Each row has a name. Each question is about the rows just above it.

Gib: [ 0.82 -0.56 -1.45 -1.83  0.21 -1.54 -0.68 -1.16  0.01 -0.01  0.79 -8.67
  0.61  1.42  2.72  8.28 -3.28 -0.85 -3.98  0.55 -3.17 -0.05  0.96  0.56
  0.13  1.83 -0.06  0.70  0.82 -1.69  0.82  4.40 -2.03 -1.23 -1.14 -3.11
  1.75 -2.98 -0.09  1.04 -0.59  0.51  1.31  5.26  0.63  1.34  1.20 -1.72
 -0.31 -2.64 -2.05 -2.63 -0.06  2.42 -0.86]
mak: [-1.00 -3.70 -3.61 -0.88 -3.08 -1.59 -3.32  0.73  0.18  0.53  0.77 -3.35
 -1.41 -0.67 -0.89 -3.20  1.46  1.61  5.55 -0.68  2.89  0.22  0.61  1.60
  1.81 -1.28  0.52  0.73 -0.31 -4.47  0.02  6.61  1.64 -0.99  1.66  0.92
 -0.44 -6.59 -0.12 -1.39  0.56  0.37  4.29 -0.80  1.21 -2.20 -3.62 -1.02
 -5.39  1.93 -1.55 -1.47 -0.02 -3.56 -0.51]
gapu: [-1.00 -3.70 -3.61 -0.88 -3.08 -1.59 -3.32  0.73  0.18  0.53  0.77 -3.35
 -1.41 -0.67 -0.89 -3.20  1.46  1.61  5.55 -0.68  2.89  0.22  0.61 -3.33
  1.81 -1.28  0.52  0.73 -0.31 -4.47  0.02  6.61  1.64 -0.99  1.66  0.92
 -0.44 -6.59 -0.12 -1.39  0.56  0.37  4.29 -0.80  1.21 -2.20 -3.62 -1.02
 -5.39  1.93 -1.55 -0.38 -0.25  1.03  0.33]
Which entry of Gib is missing from [ 0.55 -2.05  1.75  0.21 -0.05  2.72 -3.17 -1.14  8.28 -2.03  0.51 -2.98
  5.26 -8.67  0.56 -1.23  0.13 -1.45 -3.98  1.42 -0.06  1.83 -0.06  0.96
  1.20 -1.83  0.79  4.40 -0.86 -1.16 -2.64 -1.69  0.82  0.63 -3.28 -0.85
  1.34 -0.68  1.04 -0.59  0.01  0.70  0.82  0.82 -0.31 -1.72  2.42 -3.11
 -0.01  1.31 -0.56 -0.09  0.61 -1.54]? : [-2.63]
Is [-0.68 -1.54] printed in one of the named rows, side by side and in this order? : no
Which entry of gapu is missing from [-1.59  0.73 -0.99  1.61  1.66  0.02 -0.68  1.93 -0.89 -0.25  1.46 -1.55
 -3.61 -0.67 -1.28 -6.59  0.73 -3.08  1.03  0.61  5.55 -0.44  6.61  0.37
  0.92  1.64 -5.39 -0.31 -3.70  1.81  0.56  0.18 -1.02 -0.38 -4.47 -3.20
  0.53 -0.80 -0.12  0.77  4.29 -1.00 -3.35 -3.62  0.33  0.52  1.21 -2.20
 -1.39  2.89  0.22 -1.41 -3.33 -0.88]? : [-3.32]
Does one of the named rows hold [-0.44  0.92  1.66 -0.99] side by side, in this order? : no

Sipa: [ 0.34 -3.33 -4.02  0.25]
lep: [ 1.57 -3.37 -3.36  3.50]
tis: [-1.28  6.55 -6.45  1.21]
Ket: [-0.43 -4.58 -4.17  2.72]
Guv: [-1.94 -5.54  0.93 -0.15]
Piru: [-1.68 -4.58 -4.17  2.72]
lep without one entry, shuffled: [-3.37  3.50  1.57]. Gone: : [-3.36]
Is [-0.43 -4.57 -4.17  2.72] printed in one of the named rows, side by side and in this order? : no

nolo: [ 4.04 -0.81 -0.19 -0.90 -1.96 -0.40  0.31  0.08 -0.39]
ded: [-0.66  0.10  0.17 -0.23  0.70 -0.03  2.02  0.09 -0.62]
med: [ 0.38 -0.14 -0.11 -0.07  0.40 -0.10 -0.33 -0.08  0.03]
Sazu: [ 1.07 -0.27 -0.11 -0.27  0.00 -0.16  0.07 -0.03 -0.14]
nevul: [ 0.03 -0.27 -0.35 -0.06  2.59 -0.28 -0.79 -0.33  0.03]
mub: [ 3.72 -0.77 -0.25 -0.76 -1.59 -0.38 -0.22  0.02 -0.22]
zale: [ 0.27 -0.10 -0.07 -0.07  0.29 -0.07 -0.11 -0.05 -0.02]
Pata: [ 0.65 -0.30 -0.21 -0.26  1.37 -0.25  0.00 -0.17 -0.19]
Meku: [ 7.60 -1.93 -0.75 -2.07  0.31 -1.94  1.07 -0.23 -1.22]
Fili: [ 0.31 -0.41 -0.44 -0.19  3.27 -0.40 -0.71 -0.41 -0.08]
nini: [-2.95  0.85  0.43  0.83 -1.17  0.59 -0.13  0.22  0.47]
Does one of the named rows hold [-0.30 -0.21 -0.26  1.37] side by side, in this order? : yes
Sazu without one entry, shuffled: [-0.27 -0.03 -0.14  0.00  1.07 -0.27  0.07 -0.11]. Gone: : [-0.16]
Shuffled Meku with one entry gone: [-0.75  1.07 -2.07 -1.94  0.31 -1.22 -0.23  7.60], missing : [-1.93]
Does one of the named rows hold [ 0.00 -0.17] side by side, in this order? : yes
zale without one entry, shuffled: [-0.02 -0.11 -0.07 -0.05  0.29  0.27 -0.07 -0.07]. Gone: : [-0.10]
Among the named rows, does one hold [ 3.72 -0.77] next to each other, in this order? : yes
Which entry of mub is missing from [-0.22 -0.77 -1.59 -0.22 -0.76  3.72 -0.25 -0.38]? : [0.02]

Pasa: [ 2.61  6.31  1.97 -1.73 -5.94 -2.31  2.94  5.99  2.72 -3.01 -4.28 -3.71
  0.46  6.24  2.27 -1.69 -5.66 -1.95  1.55  4.56  2.92]
pab: [ 2.61  6.31  1.97 -4.61 -5.94 -2.31  2.94  5.99  2.72 -3.01 -4.28 -3.71
  0.46  6.24  2.27 -1.69 -5.66 -1.95  1.55  4.56  2.92]
fafog: [ 2.61  6.31  1.97 -1.73 -5.94 -2.31  2.94 -3.02  2.72 -3.01 -4.28 -3.71
  0.46  6.24  2.27 -1.69 -5.66 -1.95  1.55  0.90  3.45]
papo: [-3.04 -0.28  1.87  4.28 -3.03  1.92 -0.94 -3.21 -4.38 -2.97 -0.05  1.99
  3.57  3.56  1.50 -1.29 -3.27 -3.94 -2.90 -0.22  2.44]
funu: [-3.04 -0.28  1.87  4.28  3.76  1.92 -0.94 -3.21 -4.38 -2.97 -0.05  1.99
  3.57  3.56 -0.72 -1.43 -2.60 -2.64 -4.02 -4.32 -4.02]
Is [-3.01 -4.27] printed in one of the named rows, side by side and in this order? : no
papo without one entry, shuffled: [ 3.57 -0.05  1.50 -1.29  1.99  1.87 -2.97  3.56 -0.28 -3.27 -2.90 -3.94
 -0.22 -0.94  2.44  1.92 -3.21 -4.38 -3.03  4.28]. Gone: : [-3.04]
Is [ 1.97 -1.73] printed in one of the named rows, side by side and in this order? : yes
Shuffled Pasa with one entry gone: [ 4.56 -5.66  0.46  1.55  5.99  1.97  2.61  2.27 -3.01 -2.31 -5.94 -1.69
 -1.95 -1.73  2.72 -3.71  6.31  2.94  6.24 -4.28], missing : [2.92]
Among the named rows, does one hold [3.57 3.56] next to each other, in this order? : yes
Shuffled fafog with one entry gone: [ 1.97  1.55  0.46  6.31  3.45 -2.31 -4.28 -5.66 -1.95 -5.94 -1.69  2.72
  6.24  2.61  2.94  0.90 -3.71 -1.73  2.27 -3.02], missing : [-3.01]

gis: [ 4.16  4.15 -4.55 -3.69]
Nat: [ 2.33 -1.56 -4.88 -4.58]
luzo: [ 0.63 -1.39 -4.05 -6.23]
sola: [ 0.22 -0.34 -2.03 -6.89]
biv: [-0.84  1.26 -4.00 -6.69]
dep: [ 1.22 -7.24 -1.75 -7.25]
kasa: [ 1.66 -2.01 -4.66 -5.19]
Among the named rows, does one hold [-0.84  1.26] next to each other, in this order? : yes
Does one of the named rows hold [-4.00  1.26 -0.84] side by side, in this order? : no
Is [-1.56  2.33] printed in one of the named rows, side by side and in this order? : no
Which entry of dep is missing from [-1.75  1.22 -7.24]? : [-7.25]
Which entry of gis is missing from [-4.55  4.15 -3.69]? : [4.16]

finu: [-0.14  0.40  0.00 -0.32  0.24  0.31 -0.21 -0.51  0.37  0.18 -0.19  0.41
  0.15 -0.12 -0.04  0.00 -0.22  0.09  0.13 -0.17 -0.28  0.02 -0.04  0.37
  0.03  0.14 -0.03 -0.08  0.43 -0.03  0.21 -0.64  0.03  0.42]
zul: [-4.68 -5.82 -1.46 -0.15 -6.29 -3.79 -2.22 -0.79 -7.60 -3.24 -0.08 -6.60
 -2.30  2.28 -2.36  0.96 -2.68 -1.03 -2.36 -1.31 -0.56 -5.22  2.29 -5.42
 -5.08 -1.13 -2.72  1.09 -7.09 -1.40 -7.08  1.59  1.41 -7.41]
Mokos: [-0.14  0.40  0.00 -0.32  0.24  0.31 -0.21 -0.51  0.37  0.18 -0.19  0.41
  0.15  0.20 -0.04  0.00 -0.22  0.09  0.13 -0.17 -0.28  0.02 -0.04  0.37
  0.03  0.14 -0.03 -0.08  0.43 -0.03  0.21 -0.64 -2.07  3.90]
Buve: [-0.96 -4.11 -3.50 -0.83 -3.30 -4.61  0.30 -0.76 -3.38 -4.82 -0.08 -3.92
 -4.88 -2.12 -3.55 -4.21  0.12 -4.61 -2.84 -4.27 -4.83 -3.70 -3.11 -4.05
 -3.96 -4.79 -5.00 -4.17 -1.07 -3.60 -3.13 -1.03 -3.73 -3.56]
Shuffled zul with one entry gone: [-5.22 -7.08 -3.79 -5.82 -1.13  0.96 -0.08 -2.30 -1.03 -5.42  1.59 -4.68
 -7.41 -2.68 -2.22  2.28 -0.15  1.41 -3.24 -6.60 -1.31 -0.79 -5.08 -6.29
 -2.36 -1.46  1.09 -2.36 -7.60 -2.72 -0.56 -1.40 -7.09], missing : [2.29]
Shuffled Mokos with one entry gone: [ 0.00  0.18 -0.04 -0.28 -0.21 -0.22  0.13  0.20  0.37 -0.14  0.43 -0.32
 -0.19  0.31 -0.51  0.41 -0.17  0.03 -0.64 -0.08 -0.04  3.90  0.09  0.14
 -2.07  0.15  0.37 -0.03  0.00  0.02 -0.03  0.24  0.40], missing : [0.21]
Among the named rows, does one hold [-3.96 -4.05 -3.11] next to each other, in this order? : no
zul without one entry, shuffled: [ 1.59 -2.36 -5.42  2.28 -5.22 -7.41 -2.22 -1.13 -3.24 -2.72 -6.60  1.09
 -2.36 -5.82 -7.08 -5.08 -0.56 -1.40 -7.60 -0.79  0.96 -0.15 -2.68 -1.03
 -2.30 -1.31 -0.08 -4.68  2.29 -1.46 -6.29  1.41 -3.79]. Gone: : [-7.09]

Ponez: [ 1.16  1.58 -2.16  1.82  4.69 -1.77 -1.07 -1.43  4.12 -1.04 -6.68  0.76
 -1.95 -6.40  2.10  0.76  0.40 -2.19  1.49 -1.21 -4.82  0.34  0.81  2.94
  0.85  0.14 -0.08 -2.45  2.45  1.49 -3.24 -4.02 -2.95  4.25 -1.86 -2.51
  0.05 -2.51 -3.05  2.39 -4.72 -5.34  1.52 -3.22  0.43]
Fupi: [-3.62 -0.27  2.03 -1.54 -4.47  1.46  1.02 -3.94 -6.21  4.46 -1.78 -1.22
  1.45  2.55  1.13  0.93  0.48 -0.51 -1.69  1.73  6.45 -1.14  1.66  0.38
  4.47 -1.44  3.00  5.20 -3.21 -3.19  2.84 -1.65  4.15 -0.54 -3.40  2.83
 -1.42  1.70 -2.79  2.73 -2.13  0.83 -2.32  2.99  0.43]
sufa: [ 0.47  0.46 -1.29 -2.82 -0.61  4.00  4.07  5.00  1.17 -2.53  4.40  3.84
  1.45 -2.09 -0.32  0.03 -1.35 -3.48 -2.82 -0.38 -2.89 -2.28  0.06 -2.90
 -1.99  0.58 -2.22 -2.47  3.47  2.82  2.54  3.99 -0.59  1.37  0.75 -0.75
  7.03 -4.86  4.08 -2.68  4.20  0.09  5.03 -1.51  3.13]
tuti: [-3.62 -0.27  2.03 -1.54 -4.47  1.46  1.02 -3.94 -6.21  4.46 -1.78 -1.22
  1.45  2.55  1.13  0.93  0.48 -0.51 -1.69  1.73  6.45 -1.14  1.66  0.38
  4.47 -1.44  3.00  5.20 -3.21 -3.19  2.84 -1.65  4.15 -0.54 -3.40  2.83
 -1.42  1.70 -2.79  2.73 -2.13  0.83 -2.32  2.99  2.70]
tuti without one entry, shuffled: [ 0.93  1.46  4.15 -3.94  2.84 -3.40  3.00 -0.27  4.47  0.38 -2.32  0.83
 -1.65  1.66  4.46 -1.78 -4.47  2.99  1.73 -1.44  1.02  2.73  1.13 -3.62
 -3.21 -0.51  0.48 -2.13  1.45  2.70  5.20 -6.21 -0.54 -3.19 -1.69  2.03
 -2.79 -1.14  2.83  1.70  2.55 -1.22  6.45 -1.42]. Gone: : [-1.54]
Is [-4.71 -5.34] printed in one of the named rows, side by side and in this order? : no
Shuffled tuti with one entry gone: [ 1.70 -2.32  1.46 -1.78 -0.51  4.15  3.00  4.47  0.93  6.45 -3.62 -3.19
  4.46 -6.21 -0.27  1.02 -2.79  2.99  2.70 -1.44  2.03  2.83  1.73 -2.13
 -1.65 -4.47 -1.14 -1.42 -1.69 -0.54  1.45 -1.22  2.55 -3.40 -1.54  0.38
  1.13  0.83  2.84 -3.21  0.48  2.73  1.66  5.20], missing : [-3.94]
Among the named rows, does one hold [ 4.25 -2.95] next to each other, in this order? : no
Among the named rows, does one hold [-2.20  1.49] next to each other, in this order? : no
Shuffled sufa with one entry gone: [-0.38  0.06  0.03  5.03 -0.75  0.75 -0.59  0.46 -2.22 -0.61  0.47  3.84
  1.45 -3.48  4.20  0.58 -2.68 -0.32  4.08 -1.35 -2.89  2.54  2.82  3.99
 -2.47 -2.82  4.00 -2.90  4.40  7.03 -2.82 -4.86  5.00 -2.53 -2.09  1.17
 -1.99 -1.29  0.09  3.47 -1.51  3.13 -2.28  1.37], missing : [4.07]

